Here is a tiny trained network, its code and every weight. The questions are about switching its units off for an input and a target symbol, where a switched-off unit gives its printed mean instead of its output.

import numpy as np


def w(rows, s, z=0):
    codes = np.array(rows[::2]) - 128.0
    scale = np.full(codes.shape[1], s)
    scale[-1] = z or s
    return codes * scale


def norm(h):
    return h / np.sqrt((h * h).mean(-1, keepdims=True) + 1e-5)


def f(y):
    return y / 2 * (1 + np.tanh(0.7978845608 * (y + 0.044715 * y**3)))


def softmax(a):
    e = np.exp(a - a.max(-1, keepdims=True))
    return e / e.sum(-1, keepdims=True)


def log_softmax(a):
    a = a - a.max(-1, keepdims=True)
    return a - np.log(np.exp(a).sum(-1, keepdims=True))


def net(x, mask):
    ids = ['ηλμξπφ'.index(c) for c in x.split()]
    T = len(ids)
    res = E[ids] + P[:T]
    u = 0
    for l in range(2):
        r = norm(res)
        for j in range(2):
            rows = slice(3 * j, 3 * j + 3)
            q, k, v = (r @ M[l][rows].T for M in (Q, K, V))
            z = softmax(np.where(np.tri(T) > 0, q @ k.T / 3**0.5, -1e9)) @ v
            o = O[l][rows]
            res = res + np.where(mask[u + j], z, o[:, -1]) @ o[:, :-1]
        u += 2
        y = f(norm(res) @ A[l][:, :-1].T + A[l][:, -1])
        res = res + np.where(mask[u : u + 16], y, B[l][:, -1]) @ B[l][:, :-1]
        u += 16
    return log_softmax(norm(res)[-1] @ U[:, :-1].T + U[:, -1])


Q, K, V, O, A, B = {}, {}, {}, {}, {}, {}
E = w([
[216,139,79,114,104],'η',
[139,75,128,104,105],'λ',
[98,137,161,251,179],'μ',
[121,65,63,134,204],'ξ',
[122,146,53,125,145],'π',
[164,83,26,78,50],'φ',
],0.023)
P = w([
[250,97,127,97,157],'0',
[164,64,165,83,182],'1',
[177,88,118,154,117],'2',
[166,103,110,169,103],'3',
[148,113,111,162,104],'4',
[131,120,111,153,105],'5',
[116,132,112,147,107],'6',
[99,140,114,150,106],'7',
[92,150,129,127,119],'8',
[96,155,139,78,153],'9',
[57,150,155,91,151],'10',
[21,142,156,139,111],'11',
[79,172,108,116,107],'12',
],0.011)
Q[0] = w([
[68,116,192,67,47],'0.h1',
[215,104,64,193,109],'0.h1',
[187,127,232,91,95],'0.h1',
[170,57,117,187,101],'0.h2',
[183,202,189,250,170],'0.h2',
[136,112,64,142,101],'0.h2',
],0.011)
K[0] = w([
[175,36,180,77,93],'0.h1',
[55,118,54,185,91],'0.h1',
[254,137,126,131,66],'0.h1',
[59,111,76,185,134],'0.h2',
[199,14,82,186,134],'0.h2',
[16,192,151,135,25],'0.h2',
],0.011)
V[0] = w([
[55,139,170,204,147],'0.h1',
[163,90,197,173,67],'0.h1',
[67,206,119,127,22],'0.h1',
[254,138,93,70,108],'0.h2',
[192,6,184,118,92],'0.h2',
[150,88,129,185,127],'0.h2',
],0.0078)
O[0] = w([
[157,112,93,48,206,91],'0.h1',
[32,186,142,19,148,1],'0.h1',
[154,73,193,64,150,23],'0.h1',
[116,139,71,253,62,208],'0.h2',
[173,240,140,128,103,78],'0.h2',
[97,213,203,94,168,169],'0.h2',
],0.0067,0.0047)
A[0] = w([
[153,46,150,139,133,122],'0.n1',
[150,64,185,153,165,65],'0.n2',
[131,187,172,171,139,33],'0.n3',
[154,88,132,111,65,246],'0.n4',
[171,85,178,76,120,25],'0.n5',
[81,176,183,154,83,26],'0.n6',
[152,97,89,69,84,2],'0.n7',
[114,148,124,130,6,108],'0.n8',
[137,50,178,170,107,219],'0.n9',
[135,165,163,131,169,11],'0.n10',
[105,139,174,133,122,42],'0.n11',
[92,158,111,148,166,122],'0.n12',
[159,181,118,83,58,118],'0.n13',
[183,131,201,171,203,111],'0.n14',
[234,184,175,145,117,172],'0.n15',
[101,72,146,128,136,87],'0.n16',
],0.012,0.0022)
B[0] = w([
[210,118,98,127,155,191],'0.n1',
[188,157,150,151,101,135],'0.n2',
[84,52,131,107,98,156],'0.n3',
[213,151,139,95,175,247],'0.n4',
[97,186,164,61,152,118],'0.n5',
[152,81,146,83,178,137],'0.n6',
[41,59,148,150,135,190],'0.n7',
[104,175,157,68,43,251],'0.n8',
[189,203,150,142,160,226],'0.n9',
[136,84,82,156,95,113],'0.n10',
[130,105,125,117,160,103],'0.n11',
[112,167,64,141,110,202],'0.n12',
[73,104,213,149,93,180],'0.n13',
[89,98,92,194,104,176],'0.n14',
[145,161,251,137,156,201],'0.n15',
[165,105,112,109,105,148],'0.n16',
],0.014,0.0035)
Q[1] = w([
[150,127,116,133,99],'1.h1',
[125,10,203,141,145],'1.h1',
[142,113,141,47,86],'1.h1',
[167,92,196,140,115],'1.h2',
[149,252,112,120,176],'1.h2',
[120,117,148,185,234],'1.h2',
],0.019)
K[1] = w([
[126,163,154,164,133],'1.h1',
[8,200,147,104,184],'1.h1',
[151,168,103,169,65],'1.h1',
[197,90,132,68,136],'1.h2',
[192,201,125,160,213],'1.h2',
[60,136,117,68,245],'1.h2',
],0.017)
V[1] = w([
[189,5,132,147,75],'1.h1',
[155,183,46,16,111],'1.h1',
[11,118,44,144,37],'1.h1',
[45,212,61,34,111],'1.h2',
[85,143,124,201,106],'1.h2',
[63,57,118,95,204],'1.h2',
],0.013)
O[1] = w([
[167,125,166,175,19,194],'1.h1',
[137,133,134,9,121,92],'1.h1',
[137,38,180,124,142,151],'1.h1',
[202,133,63,101,124,27],'1.h2',
[147,116,133,161,158,237],'1.h2',
[167,167,141,177,83,3],'1.h2',
],0.015,0.0059)
A[1] = w([
[88,176,174,139,100,156],'1.n1',
[99,150,124,164,83,5],'1.n2',
[156,178,119,78,85,118],'1.n3',
[189,101,156,188,152,46],'1.n4',
[46,112,141,112,130,121],'1.n5',
[150,169,93,144,224,39],'1.n6',
[141,147,126,188,134,93],'1.n7',
[191,121,99,142,184,38],'1.n8',
[87,102,148,58,157,49],'1.n9',
[202,140,124,152,143,137],'1.n10',
[157,106,105,93,146,69],'1.n11',
[145,134,120,137,145,72],'1.n12',
[110,160,69,138,121,98],'1.n13',
[112,114,136,146,43,128],'1.n14',
[186,210,254,132,153,10],'1.n15',
[191,127,117,173,187,72],'1.n16',
],0.015,0.0027)
B[1] = w([
[149,142,107,79,168,177],'1.n1',
[69,92,102,107,117,158],'1.n2',
[131,98,197,129,186,156],'1.n3',
[153,167,149,66,162,252],'1.n4',
[82,97,142,137,153,152],'1.n5',
[220,120,148,151,130,210],'1.n6',
[115,124,98,76,94,243],'1.n7',
[162,96,81,107,147,201],'1.n8',
[88,69,67,50,133,159],'1.n9',
[87,116,111,107,166,193],'1.n10',
[137,130,103,91,147,140],'1.n11',
[123,113,121,116,140,134],'1.n12',
[90,154,190,121,118,191],'1.n13',
[142,111,168,119,90,189],'1.n14',
[104,250,201,104,160,228],'1.n15',
[182,108,72,77,150,253],'1.n16',
],0.02,0.0058)
U = w([
[95,220,209,104,122,249],'η',
[80,156,109,156,72,19],'λ',
[56,66,161,232,163,149],'μ',
[205,106,86,109,142,201],'ξ',
[53,142,98,107,24,3],'π',
[181,77,215,150,1,44],'φ',
],0.0089,0.0022)

Each question gives the input, a string of symbols that net reads in full, and the target symbol t.
The units are the heads (3 rows each of Q, K, V and O) and the neurons (one row each of A and B). Each row of codes is followed by its name. A weight is (code - 128) times the scale printed after its matrix; where a second scale follows, it is the last column's (O, A, B and U).
mask holds one flag per unit, layer by layer, with each layer's heads first. A switched-off unit (its flag False) gives its mean, the last column of its rows in O or B, instead of its output. The means were averaged over made-up inputs and are rounded, as every weight is.
A unit's drop is (log p(t) with every unit on - log p(t) with that unit switched off) / (log p(t) with every unit on - log p(t) with every unit switched off).
The circuit of an input: a set's keep is (log p(t) with only the set's units on - log p(t) with every unit switched off) / (log p(t) with every unit on - log p(t) with every unit switched off). Starting from the 12 units with the biggest drops (on a tie, the unit counted first), units are removed one at a time, each time the one whose removal leaves the highest keep (on an exact tie, the one counted first), for as long as the keep stays at least 0.8.
circuit, biggest first: the units of the circuit, biggest drop first
unit that matters most: the unit with the biggest drop
k most important neurons: the k neurons with the biggest drops, biggest first
top k neurons in layer l: the k neurons of layer l with the biggest drops, biggest first
heads that matter: for each layer, one digit per head in row order, 1 if its drop is at least 0.15 and else 0, layers parted by /
input π π η φ η μ η ξ η ξ μ λ η, target η: heads that matter	01 / 00
input π π π η η π μ π, target μ: unit that matters most	0.n15
input μ μ μ π μ λ η ξ π λ φ, target φ: 3 most important neurons	[0.n15; 0.n8; 0.n9]
input π ξ φ ξ π ξ μ ξ μ μ, target μ: circuit, biggest first	[0.n3; 1.h1]
input λ μ η ξ π μ, target λ: heads that matter	00 / 11
input π η λ ξ λ μ μ ξ π φ μ π μ, target ξ: 2 most important neurons	[0.n6; 0.n3]
input ξ η μ π μ η π, target μ: top 4 neurons in layer 0	[0.n9; 0.n15; 0.n4; 0.n2]
input π ξ ξ φ ξ η, target η: heads that matter	00 / 00
input λ φ λ λ, target η: circuit, biggest first	[0.n15; 1.n15; 0.h2]
input π ξ ξ μ ξ π, target π: circuit, biggest first	[1.h1; 0.n9; 1.h2; 1.n15]
input φ π η μ μ μ φ π μ φ ξ π μ, target φ: heads that matter	01 / 11
input λ π ξ π, target π: heads that matter	00 / 10
input ξ π λ π, target η: 2 most important neurons	[0.n4; 0.n1]
input ξ μ φ μ, target φ: circuit, biggest first	[1.h1; 0.n7; 0.h2]
input η π φ π, target φ: unit that matters most	1.h1
input μ λ φ φ μ φ, target μ: circuit, biggest first	[0.n7; 1.h1]
input ξ η λ π π ξ π π π μ, target μ: heads that matter	11 / 00
input η λ μ ξ π π π μ η π π, target ξ: 2 most important neurons	[0.n8; 0.n15]
input ξ μ μ π η φ π π λ μ π π, target ξ: heads that matter	11 / 01
input ξ π π π η η μ ξ π π μ, target π: top 2 neurons in layer 0	[0.n14; 0.n3]
input π ξ φ ξ λ, target η: unit that matters most	0.n9
input μ ξ η φ π π λ μ, target π: heads that matter	10 / 01
input ξ π π φ μ λ φ ξ π, target φ: heads that matter	10 / 10
input π π η π η η η π, target λ: heads that matter	00 / 10
